Every row comes from one small tree of marks. The marks that hang from a mark follow it in brackets, in the order of their numbers. Every link used is in the known rows. Which tree was each row made from?
Known rows
k285[k520[k495[k444]] k541 k631]: [-333  321  221   97   61  -33 -130  -21  170   24  -75  468  328  191
    6 -336   31  603  342 -210  213  236  -33    5   21 -342  -25  254
  208  247  -41 -257  257  489  546 -324  141 -111 -256 -309  -31 -134
  107 -508 -168 -250  -58   62   -9  183   38   37   10 -178  106  101
  155 -319]
k631[k444[k188 k486[k720[k246]]] k541]: [-277  308  379  160  154  165   -9  244  328  160  289  324  389  113
    6  -51   93  570  373 -115  352  264 -171   48  106 -174  392  -62
  396    6   55  -61 -224  150  -40 -191  270   30  -75   47   83 -253
  195   35 -517 -138   99   63 -375  152   38   99   25  161 -254  -40
  114 -107]
k246[k95 k212[k520[k285] k720]]: [-168   76  299  273  -74    6  -12  134  120  138 -236  223  281 -113
   10  -15 -232  282  251 -102  449  -33   17  133  341 -175  490  -40
  363  116 -168 -221   98  522  160 -164 -218 -177  -96   34 -103   60
  177 -166 -175  310  -16  250 -152  463   79 -161   37 -286   35  369
  403 -148]
k541[k631[k444[k101[k212[k520]] k486[k393]]]]: [-181  165  495  159   41  -71 -338  105  203  300 -173   80  142  145
   36  136 -212  673  471 -151  578  189  -99  264  286 -108  298  120
  629   96 -252 -266   -7  185   18 -253 -215   47   -7 -376 -189 -164
  -23 -264 -353 -169  -10 -111 -339  206  198    8   37   -8   86  -40
  158 -299]
k444[k101[k520] k188 k212 k285 k486]: [ 141  394  196   58  197  161 -248   -4  439  172  -22   65  409  145
   99  165   15  663  283 -190  257  726 -410  698  274 -245  331  145
  387  339  151 -171 -120 -114  -20  -53  -70  -40  242 -102 -452  -53
   -5  -22 -112 -194 -132  131   55  226  -62  294  -23  151 -109   88
   78   -6]
k720[k212 k246[k95]]: [-175  201   37  176 -138 -112  -34  132  153   56  170  144  348  102
  -67 -138   48  440  610 -143  468  -41  195   95  -18 -270  351  -73
   43  330  -64 -102 -356  320  414 -204  102 -142 -135 -195  -33   43
   88 -166 -195   81 -191  117 -262  341   89  113    7  164 -161   87
  372    2]
k101[k212 k285[k520 k541]]: [-245  -63   81  156  240  -34 -240  155  138  191  -59  340  421  436
 -100    7  179  546  356  -25  465  161 -121  127   14 -144  182  253
  291  150  -90 -356   48  498  255 -217   -4 -179 -297  -97 -175 -225
  174 -261 -174 -181  -73   70  -78  355 -143  -38   98 -257  104   32
  180 -244]
k285[k520[k495[k444[k486]]] k631[k970]]: [-250  570  518  101  -36   -1  -82  -90   92   58  -73  315  318  138
  186 -268  -49  563  414 -303  164  244 -151   17   69 -423   69  215
   99  302  102 -267   71  270  512 -263    6  -53  -53 -240  -77  -58
   87 -444 -329 -235   39  165  -26  335   50  130   25  -57  -75  -53
  253 -315]
k188[k444[k212[k520] k285[k541] k486[k970]]]: [ -13  464  496   94  112   55 -118   60  236    9 -155  303  463  189
  177  -83 -120  684  298 -194  482  361 -339  477  103 -260  359  265
  447  121  194 -256    6  304 -148  -59   74  -82  181 -260 -237 -131
  -69 -247 -317 -363   98   62  225  384 -111  184  119 -121  -77  282
  -11 -188]
k541[k631[k285[k520[k495[k101[k212] k444]]]]]: [-371  302  259  222  130 -153 -384 -145  188   79   77  312  259  151
 -215 -168  -29  469  559 -370  197  158  231  -27  205 -568  210    2
  309  498  -12 -449  307  360  392 -361  184  -22 -196 -354  115  -25
  326 -550   97 -102 -111   71 -268  314  142   16  -27 -280  111  -50
  380 -396]
k720[k246[k95 k212]]: [-266   99   83  288  -60 -152  -53  238  249   85   43  204  218  125
  -68 -101  -89  370  520 -216  456  -55  236  150  174 -237  388  -94
  177  237 -182  -94 -245  384  505 -193  -34 -125 -111 -225  -18  -48
  -47  -72 -182   42 -282  250 -242  236   68  111   19   90  -31  132
  375   32]
k444[k212[k520[k285[k541 k631]]] k486]: [-161  384  188  207  145   72  -36  -63  109   58 -137  457  344  189
   11  -31 -137  512  309    0  372  164 -158  173  167 -269  185  162
  201  116   50 -116   62  382  132 -230 -206  125   57 -173 -355 -162
  265 -399 -319 -228   69  -37   73  290  162  115   29 -142  -12  161
   34 -214]
k212[k520[k285 k495]]: [-143  110  328  160 -179  -12  -31  -36   70   40  -79  319  191  -29
  -45 -159  -78  361  351  -46  200  160  -72  141   90 -331  372 -190
  191  173 -185 -370   83  597  134 -265   79 -262 -168   36   38  -22
  264    0 -141   82   12  161  -31  463  184 -136  230 -280  -10  102
  373 -167]
k495[k212[k520[k285[k541]]]]: [-241  167  264  195  -81   -1   29  -48   73   64   -3  563  302   39
 -173 -168   20  351  313  -56  411   55   28  167  144 -268  221  -29
  241  106  -44 -287  157  545  177 -238   -8  -21 -142  -75 -254 -166
  340 -298 -245   50  -51  136 -146  370   78  -30   36 -251  132  235
  267 -119]
k285[k520[k495[k720]] k541]: [-321  237  200   85  -22   15 -105  168  122   85  -41  370  357  251
  -38 -329  100  531  132 -170  189  183 -103   23   -9 -166   80   87
  256  156 -122 -417  227  615  330 -185  177 -253 -332 -168   -9  -97
  245 -249 -240 -169   55  177 -116  224  -17  -21   97 -297   31   19
  223 -481]
k95[k486[k393[k101[k212 k285[k631]] k970]]]: [-434  273   68  277  176 -404 -128   53  219    7 -469  -54  175  515
   68   28   89  724  465  163  586   75  -12   77  190 -109  324  -37
  413  146 -288 -185    6  -26  338 -388    9  158 -147 -292   40 -334
 -180 -210 -272   56  -10  -50 -153  324 -133  174  106 -219   -3 -184
  -51  -76]
k101[k212 k285[k541] k520]: [-254 -100   83  123   45   90 -313  191  166   88 -180  301  405  447
  -91  107   77  520  356  -26  435  150  -78  138  184 -163  299  140
  264  164  -71 -428  -69  475  137 -175   -1 -275 -275   63 -116 -168
  118 -163 -121 -110  -99   87  -42  347 -237  -79  167 -324   66   -6
  283 -250]
k520[k495[k720[k246[k212]]]]: [-352  287  100  215 -163  -48 -189  252  268   97  112  349  117  202
  -49 -238  -53  428  402 -244  286   78  153    8   63 -325  306 -369
  179  194 -185 -403   16  522  440 -189  268 -135 -232 -196  111  -61
   38  -86 -127 -110  -80  273 -148  149   52  138  158 -170  -40   14
  224 -163]
k631[k285[k520[k495[k212]]] k444 k970]: [-231  325  479   67   84 -112 -148 -216    1  138  199  365  392   56
 -124 -240   12  352  572 -274  272  146   84   10   20 -541   59  135
  212  550  185 -343  -36  330  166 -252   55 -145 -241 -121  184 -162
  368 -317 -169  -14    7  176 -327  452   72   18   35 -220   13 -110
  273 -146]
k444[k101 k188[k212] k486]: [  67  389  216   43   70  -90  -58   -1  251  122 -117  184  420  207
   74   71  -67  432  298 -129  357  369 -318  607   72 -181  368  -23
  365  203  -89 -253 -127   23   10 -139   24  148  172 -221 -350 -104
  -23  -73 -332   10 -202   65 -173  118   23  231  -44   66   -3  -60
  148 -204]
k95[k486[k393[k101[k631[k444]]]]]: [-461  197  299   54  123 -357   33  -85  230  195 -260   64  231  102
   51   10  227  561  435  -63  541  211 -106   44  275  -62  369 -143
  400   26 -339 -281 -165  150  164 -287  -37  -31 -206 -353  136 -222
 -220 -103 -383 -128    3 -161 -388  338  133  -37  -31 -263  -49 -185
   83 -231]
k495[k101[k520] k212[k720[k246[k95]]] k444]: [-307  423  273  389 -164  118 -122   31  307  147   53  229  398 -162
   50 -184  -19  503  425 -298  446  156  292  -22  602 -428  429  -38
  253  386   10 -298  118  216  498 -215   36 -121 -238 -114 -114  255
   25 -459  -61  121 -144  366 -341  427  -87  176 -224   52   23  382
  540 -117]
k495[k101 k212 k444[k188 k285] k720]: [-203  620  241   51   26 -155 -120 -232  615  223  218  304  351  -31
  -31 -178  188  556  257 -531  277  500  -46  237  310 -437  334 -221
  278  261   76 -391  400   93  154 -192  410  134    4 -347 -158  114
  149 -453  -89  181 -140  291 -283  133 -123  332 -294  -78  117  180
  119 -128]
k393[k101[k520] k486[k720[k212]] k970]: [-356  358   31  168 -325 -247   55  135  106 -239 -119  -49  350  320
 -152 -319  149  419  359  202  570  -65  -37  232  -54 -226  341   44
  365  266   40 -192 -186  -45  256 -414  186 -146  -43 -122  -67 -304
  -68  -42 -286  202  124   71 -375  354  -87  112   15 -155 -175  -70
  132  -63]
k95[k486[k393 k720[k212] k970[k246]]]: [-401  290  281  147 -168  -99   44  387  482  111  -98  -27  316  337
   19 -109  169  667  562  101  537  -88  -31   60 -143  146  594  -25
  264   56 -303   24  -81  124  331 -278  301  -58   37 -151 -126 -201
 -389  -47 -520   99  141 -112   -9  344  157  161   10  -10 -225  275
  232 -274]
k393[k101[k212] k486[k720] k970]: [-423  320   18  215 -215 -354   77  129  184 -123  -49  -36  266  449
 -113 -177  -28  376  290  163  545 -126  -44  170   89 -225  387  -83
  502  100 -141 -254  -33   29  116 -469  141   78   49 -185   22 -344
 -166   42 -412  216   41  148 -402  229  -43  212   73 -133  -92 -203
   31  -82]
k720[k212[k520[k285 k495[k101[k631[k444]]]]]]: [-111  302  348  165  -33  -52 -199 -208  121  -10   17  414  212  -12
  -86 -104  163  404  586 -217  351  168  144 -151   84 -470  296 -270
   93  385   -1 -398   44  470  124  -97  213 -188 -279 -168   42  111
  457 -317  100   42   33  -88 -267  545  230  -89    3 -366  -40  182
  336 -211]
k188[k212[k520[k495] k720] k393[k486] k444]: [   6  511  295   -8 -303  -66 -119  177 -272  212 -465  192  370  107
   37  -75 -305  328  369   77  625  129 -383  214  131 -279  393   15
  454   82 -401 -802  170  536 -207 -348   86 -206 -140 -228   87   -5
  -16 -263 -367    9  194   45  -28  297  102  -45  195 -369  -75  197
  399 -347]
k631[k444 k541 k970]: [-337   95  588   71 -149 -162  116  -87   13    3  153  326  380   60
   90   20   37  320  510 -157  291   22  -47  -31   61 -187  170    8
  236   11  113 -189 -253  374  -46 -170  166  -89  -86  -24   69  -86
  245  -86 -473    6 -109  130 -442  306  -41  -60  210 -122  -92 -215
  219 -259]
k720[k246[k95[k486[k970]] k212]]: [-349  272  219  299  -45 -155   26  253  359  -48 -147  149  191  205
   -6  -42   12  511  576 -199  516  -77  237   97  168 -147  573  -99
  193  239 -160  -64 -386  217  589 -101   31  -90  -87 -250  -61 -122
 -176  -56 -282  -52 -180  217  -21  317   30  131   31   61 -185  210
  368  -70]
k95[k486[k393[k101] k720[k212] k970]]: [-544  383  299  155  -93 -340  169  172  338  -24 -181 -151  288  314
  -36 -260  199  682  370  147  565   -2 -109   64  -73  -34  523 -115
  532  131 -246 -101 -160   83  335 -354  278   64   -5 -368   -8 -266
 -364 -167 -513   97  176 -143 -248  441  135   57  -23 -134 -125   23
   32 -145]
k444[k188 k212[k520]]: [  47  112  269    1  -24 -144  -91 -107  217  250   22   80  289    2
    2  110 -103  531  486  -88  313  255 -212  474    0 -290  265  112
  230  219  -49 -148  -58  301   82 -238   17 -222  166 -204 -250 -158
  190   27 -309   55   77  177  -52  247   25  -88   42   82  -77   62
  175 -110]
k520[k285 k495[k101[k212 k631] k720]]: [-321  383   74  230  -81  -28 -272  -11  236   49  -29  399  218  360
  -69  -12   55  345  283 -261  158  160   93 -282  376 -395  370 -513
  135  241 -202 -579  331  506  163 -134  287   23 -163  -83    8  206
  354 -297   44   87  -51  104 -198  364  145  126  -24 -527   33  -56
  356 -473]
k520[k285[k541[k631]] k495]: [-403  236  233  145  -18   58 -157   86   84  -84    2  591  331  160
 -154 -274    8  398  400  -58  -27   -4   11  -32   93 -188  177 -291
  301   46 -140 -331  230  584  217 -259  212   70 -106  -59  -42 -125
  239 -165 -206  -64 -156  -58 -101  270  287  -22  207 -411   68   66
  304 -409]
k970[k246[k95 k212[k720]]]: [-200   33  175  219  -84   49  -36  312  356  205 -104  175  371   24
  126   -2 -195  297  453 -163  346 -157  103  223  240    4  422   19
  196   87 -189  -94   93  373  274  -82 -104 -179  -72  -41  -66   50
 -173    7 -266  265 -159  283 -203  279   23   54   46 -104  -78  346
  439 -189]
k246[k95 k212[k520[k495[k720]]]]: [-167  156  253   87 -213  -43 -161  219  248   41 -233  120   68   87
  -32 -108 -299  441  230 -359  331  -44  107  114  180 -333  337  -57
  246  308 -244 -343   90  587  286  -24  -42 -410 -240 -227  172   76
  264 -172  -81  188   24  339 -157  221   -1  -96   67 -248  -21  128
  417 -194]
k486[k393[k970[k246]] k720]: [-360  161  291  320 -218 -202   25  416  328  145 -105   -5  295  302
  105 -209  -44  554  389  180  368 -121  -15  168    3  113  448    9
  345  -59 -345  100  215  180  186 -442  254  -71   99   45  -59 -253
 -373  198 -503  283   43  109 -187  266   20  227   91   29  -56  136
  222 -254]
k188[k212 k444[k101 k285[k520 k631[k970]]]]: [ -16  375  181  220   97 -197 -305  -28  -64   29 -393  434  525  188
  283  -67  -26  575  507 -174  611  694 -275  340   36 -221   91  319
  487  437  106 -257   12  -10  176 -215  146  192   62 -239 -446   69
   11 -689 -138  -40 -116  -14   39  271  113  262  -44 -180  195   54
  169 -261]
k495[k444[k101 k188] k720[k212]]: [ -64  471  196  -31 -153 -118 -165 -140  426   78  171  209  426   83
   75  -71  126  553  275 -402  356  389 -155  340  -67 -305  289  -88
  304  295  101 -340   32  112  145 -213  365   24   70 -329 -230  123
  168 -368 -187   98 -158   73 -302   79  -74  159 -176   -1    3   51
   -8 -202]
k95[k486[k393[k970]]]: [-346  308  354  143 -112 -424  169  141  180   55 -225  -72  207  231
   10  -81   81  540  392  116  478   -8  -88  208  128   58  428  -70
  293  -78 -387 -105  -85  161  278 -416   44  -54   75 -216  -59 -309
 -261   48 -482   48  -66   88 -112  256  -93  162   98   11  -73  -58
  198 -253]
k495[k101 k212[k520] k444[k285]]: [-188  372  387  169  -79 -196  -15 -240  391  168   59  314  166 -178
  -40 -151   62  515  429 -366  468  372   59  259  313 -488  342  -44
  255  259   12 -332  284  249  230 -219  161  -58  -81 -329 -186   40
   74 -474  -33   89  -96  301 -207  344  -70  184 -119  -53  137  268
  290   30]
k101[k285[k541] k631[k970]]: [-347  188  344  119   45   -3  -65   52   40   47 -261  497  414  403
   69   94  223  485  425  -89  189   83  -98 -151   89 -131  245  -51
  105   16   38 -307  -26  455  123 -104  150  -82  -84  171 -215 -161
  177  -96 -343  -66    1   76 -122  402 -190  -66  128 -385  -40  -62
  234 -390]
k541[k631[k970[k246[k212]]]]: [-362   67  359  227 -206  -87 -199  197  167   86  -53  432  251  113
   69  -41  -76  338  802 -213  191 -182  176  174  -34  -29  197  -79
  114   82  -23 -103   21  280  438 -156  106   24   96 -136 -275 -156
  -32  -60 -363   93 -171  139 -199  214  190   17  182 -158  -46   88
  432 -348]
k720[k212[k520[k285[k631]]] k246[k95[k486]]]: [-170  308  -23  300  -18   11  -81   42   87  -30 -215  326  222   -6
  -49  -14   67  580  651  -82  665  137  221  -82   96 -255  425  -20
    5  399  -77  -74 -354  197  523 -207  -79  -32 -254 -119 -143   32
  393 -484 -129   51   24  -36   34  394  271    8  -27   32 -221  276
  397  -19]
k444[k188 k212 k486]: [   0  380  249  -55  123  -84  -18  -49  340  236  183   73  421  152
    8   58  -49  458  399 -123  205  227 -341  504   79 -250  295   11
  188  132  -12 -139 -120  159   53 -206  -34   -7  298 -275 -244 -171
    0   40 -422 -104  -59  122  -95  191   25  196  -34  140 -145  -55
   98 -121]
k541[k631[k285[k520] k444[k188] k970]]: [-232  185  501   80  224 -169 -268 -201    3  233   14  342  528  -17
  -60  -83  105  493  674 -275  190  258  -42  137  -42 -252  123  260
  322  383  251 -164 -110  125  114 -348  125  -22  -25  -53  -60 -269
  447 -204 -361   54   80   14 -362  334  138 -230   -8 -161  -35 -150
  249 -458]
k246[k95 k212[k520]]: [-136  -38  269  149 -132 -192  -17  147  192   87 -223  104  139   15
  -65    0 -227  363  412 -223  495  -71   89  292  172 -224  363  122
  240  223 -210 -125 -117  476  328 -132 -196 -335  -80 -248  -56  -59
  100 -124 -189  204  -96  282 -201  288    6 -134   18  -70   25  163
  448  -46]

Which tree is each row?
[  56  255  297   11  110   33 -124  -54  266  394  -34   85  354 -129
  125  149  -99  628  357  -60  297  492 -358  440  182 -224  344   58
  387  118   31 -222  153  219 -143 -162   57 -137  156   21 -286 -111
   99    0 -260  105  216  237   77  322  -78  -36  108  -21 -110  233
   81 -119] -> k444[k188 k212[k520 k720] k285]
[ -46  218  112  -24  -13 -276 -182   29  104  121 -123  324  486   88
   80  -78  -76  369  446 -133  583  406 -304  466   78 -239  382  -57
  407  153 -150 -413  -25  262 -143 -240  237  -12   54 -221  -54    0
 -181 -326 -166   41 -184   14   10  252   32  223   65 -292  124    0
  243 -181] -> k188[k212 k444[k285]]
[   6  435  379  247 -151   91 -279  239 -208  319 -143  264  334  -30
  225  -82 -303  611  531   26  444  290 -252  121  139 -364  291  -29
  408  213 -198 -574  126  580   -3 -290  175 -215  -73 -197   41   71
   13 -225 -303 -212  220  107   49  440  157    5  265  -72 -159  289
  323 -137] -> k188[k393 k444[k212[k520[k495] k720[k246]]]]
[-245  370   93  297 -138 -184  -70 -161  152   27 -173  381  286   61
  -43 -189  112  455  437 -133  480  197  109 -122   86 -295  274 -109
   76  307    6 -257  170  367  336 -292  222   57 -160 -233 -274  162
  467 -638 -102  242  136   32 -254  364  177    0 -152 -306   55  175
  246 -342] -> k495[k101 k720[k212[k520[k285[k631]]]]]
[-375  324  233  281  137  217  -65  105  -37  177  217  495  306   60
 -179 -178   44  371  436  -38  210  162  185 -131  215 -482  134  -72
  241  322   93 -319  194  468  280 -210  191  -83 -386  146  144 -183
  499 -245  -76 -152  134  322 -268  393  -43   33  153 -193 -134   40
  305 -122] -> k631[k285[k520[k495[k212[k720[k246]]]]] k541]
[-314  562  275  174  -73  -61 -114 -249  317   -8  164  556  225   63
 -113 -197  125  299  432 -337  111  158  155 -132  387 -615  301 -484
   97  299  -91 -448  422  400  332 -198  283   78  -76 -227  -40  160
  202 -427   92   45 -224  117 -229  402  157  262 -183 -379  122  153
  374 -148] -> k520[k285 k495[k101[k631] k212 k444]]
[-403   44  354  314    1   36 -245  286   73   64  -92  571  348  210
   14 -165   71  468  659 -209  247 -121  195  145 -132   56    0  262
  190  117   85  -93  124  370  618 -120   22   -9  -99 -180 -403 -273
  154 -250 -331 -146 -132   81 -135  225  149  -58  156 -163   23  245
  360 -458] -> k285[k520 k541[k631[k970[k246[k212]]]]]
[   7  265  276  329  239  144 -232  109  457  157  -78  192  482  355
  286   63  142  671  500  -38  278  301 -221  494  -30 -118  371  321
  244  308  111  -34   45   15  215  -22   -2  -88   31  -82 -501  -30
 -182   14 -200 -293  -60  103   69  483   -7  361   32    4 -151  271
   76 -142] -> k444[k101[k285[k520]] k212 k486[k970[k246]]]
[-103  538  384  -97    2  -56   -9 -149  428  232  253  277  375    8
  -37 -116    9  424  361 -361  272  216 -207  445  184 -412  284  -49
  183  150   29 -271   85  134  194 -238   66   48  160 -339 -157 -151
    9 -225 -372  -20 -141  216 -221  168  -76  240 -193   83  -19   36
  179  -31] -> k495[k212 k444[k188 k486]]
[-406  101  431  299 -148  -75   -9  482  495  164 -389   13   72  243
   38  -22  -55  679  473   25  634  -68   34  159   32  139  652   83
  415    5 -406   13   50  250  399 -228   78 -196  -28 -133 -141 -314
 -365   34 -473   73  226   76   76  306  108  -21   69  -75 -116  413
  297 -234] -> k95[k486[k393 k720 k970[k246[k212[k520]]]]]
[-282  232  456   12  -73 -246 -222 -143   56  147  186  281  402   15
   96   19 -106  461  779 -146  234   -8  -78   83   28 -249  101  -11
  318  172   81 -155 -152  201   31 -246   79   61  197 -275 -174 -100
   31 -238 -448  -35  -78  -37 -288  278  235   69   93 -126  -23 -168
  179 -350] -> k541[k631[k444[k212] k970]]
[-488  201  377  241 -113 -106  -58  147  199  145 -443 -199  308  269
  128   10    9  659  284  118  551  121 -100  139  404  -17  522    8
  579  103 -242 -388  -65  160  277 -286  -37  -96 -172 -139  -34 -188
 -345  -65 -402  -20  159   72 -116  541  -89 -129  150 -285  -83    9
  186 -375] -> k95[k486[k393[k101[k212[k720] k520]] k970]]
[-236    4  223  315 -145 -143  -70  166  126  174  -46  316   73   18
  -51  -73  -62  435  571 -117  560   87  160  234   43 -255  353  -54
  186  152 -141 -206 -169  472  469 -262   21 -216 -153 -168 -148 -220
   43  -51 -207  -83  -26  270 -130  281   36  -78  158   20  -17  147
  309  -11] -> k720[k246[k212[k520]]]
[-176  103  284  318 -159   76   10  192   54  248 -185  144  292 -151
  137  -40 -163  523  405  -51  454   86   74   49  300 -165  472   38
  256  136 -151 -187  -98  438  245 -219  -74 -277 -210  116  -64   39
   94  -31 -328  149  136  343 -179  437   -7 -145  107   55 -155  245
  461 -194] -> k212[k520 k720[k246[k95]]]
[-131  129   96  212 -120  159  -48  284  311   -2 -152  206  315  -23
  -18   14   29  510  475  -54  609  -15   42   67   -3  -29  635   31
  148  279 -179  -51 -155  192  199 -104  -32 -216 -163   66  -86   59
  239 -239 -230  294  100  -40    1  432  291    5  -23  -73 -279  444
  521 -103] -> k970[k246[k95[k486[k720[k212[k520[k285]]]]]]]
[-156  229  358  123   84   65 -164  -36  313  121  247  393  510  124
  217   23   34  567  559 -247  323  193  -27  224  -35 -126  183  161
  214  152  258 -133  -93  197 -122  -47  102   24  -29  -57 -132  -71
  -23  -92 -315 -179 -207    6  -49  266   38  261  239   -4 -107  197
  -34 -156] -> k631[k444[k212 k285[k541]] k970[k246]]
[-322  290  295  194  -38 -412   87  290  290  -31 -290 -163  129  277
  -63  -31  -88  490  361  -63  569 -219  116  227  224    5  462   -6
  342   75 -421    4 -132  162  430 -246 -169  -92   48 -373   28 -227
 -226  -49 -319  159 -237  137 -148  199  -93  197   -6   49  -33  110
  273  -87] -> k246[k95[k486[k393[k970]]] k212]
[-373  217  208  292  -68   62  -65  -56  103  -48  -47  569  275  160
 -191   43  233  233  439 -107  229  159  159 -125  514 -366  235 -248
   87  208   14 -265  203  356  274  -71  160  -29 -146   53 -272   56
  508 -350   40   63 -112  146 -345  453   18   57 -130 -421   43   55
  549 -241] -> k495[k101[k520[k285] k631[k541]] k212]
[-233  211  250   98   29 -151 -266  -68  263  114   57  287  204  266
  -45   52   17  411  587 -275  287  130  114 -154  297 -401  241 -252
  183  294 -171 -450   55  414  127 -121  191 -126 -183 -280  139   37
  105 -198  -36  -33 -108   39 -328  319   96   64    9 -284   15 -113
  343 -309] -> k520[k495[k101[k212 k631[k444]]]]
[-275  247  287  280 -186   91 -216  339  348   10   -5  198   38   10
  -25 -211 -296  604  351 -326  457   20  224   -9  151 -494  496  -78
  390  367 -197 -206   20  458  446 -182  103 -311 -230 -151  241    1
   45 -235  -65   61    1  261  -92  250   96   23   37   35  -53  322
  388   82] -> k486[k720[k246[k95 k212[k520[k495[k444]]]]]]
[-331  172  278  529 -142   22  -93  353  271  -34 -159  260  190  141
  -18 -190 -152  515  371  -73  505  -66  221  -30  145 -272  663  -82
  416  285  -94   15  -81  386  383 -208  136 -104  -90   83  -89  -60
   65  -80 -216  228   79  201  -47  515  197  -14   11 -106  -57  421
  363  -31] -> k486[k720[k246[k95 k212[k520[k285]]]] k970]
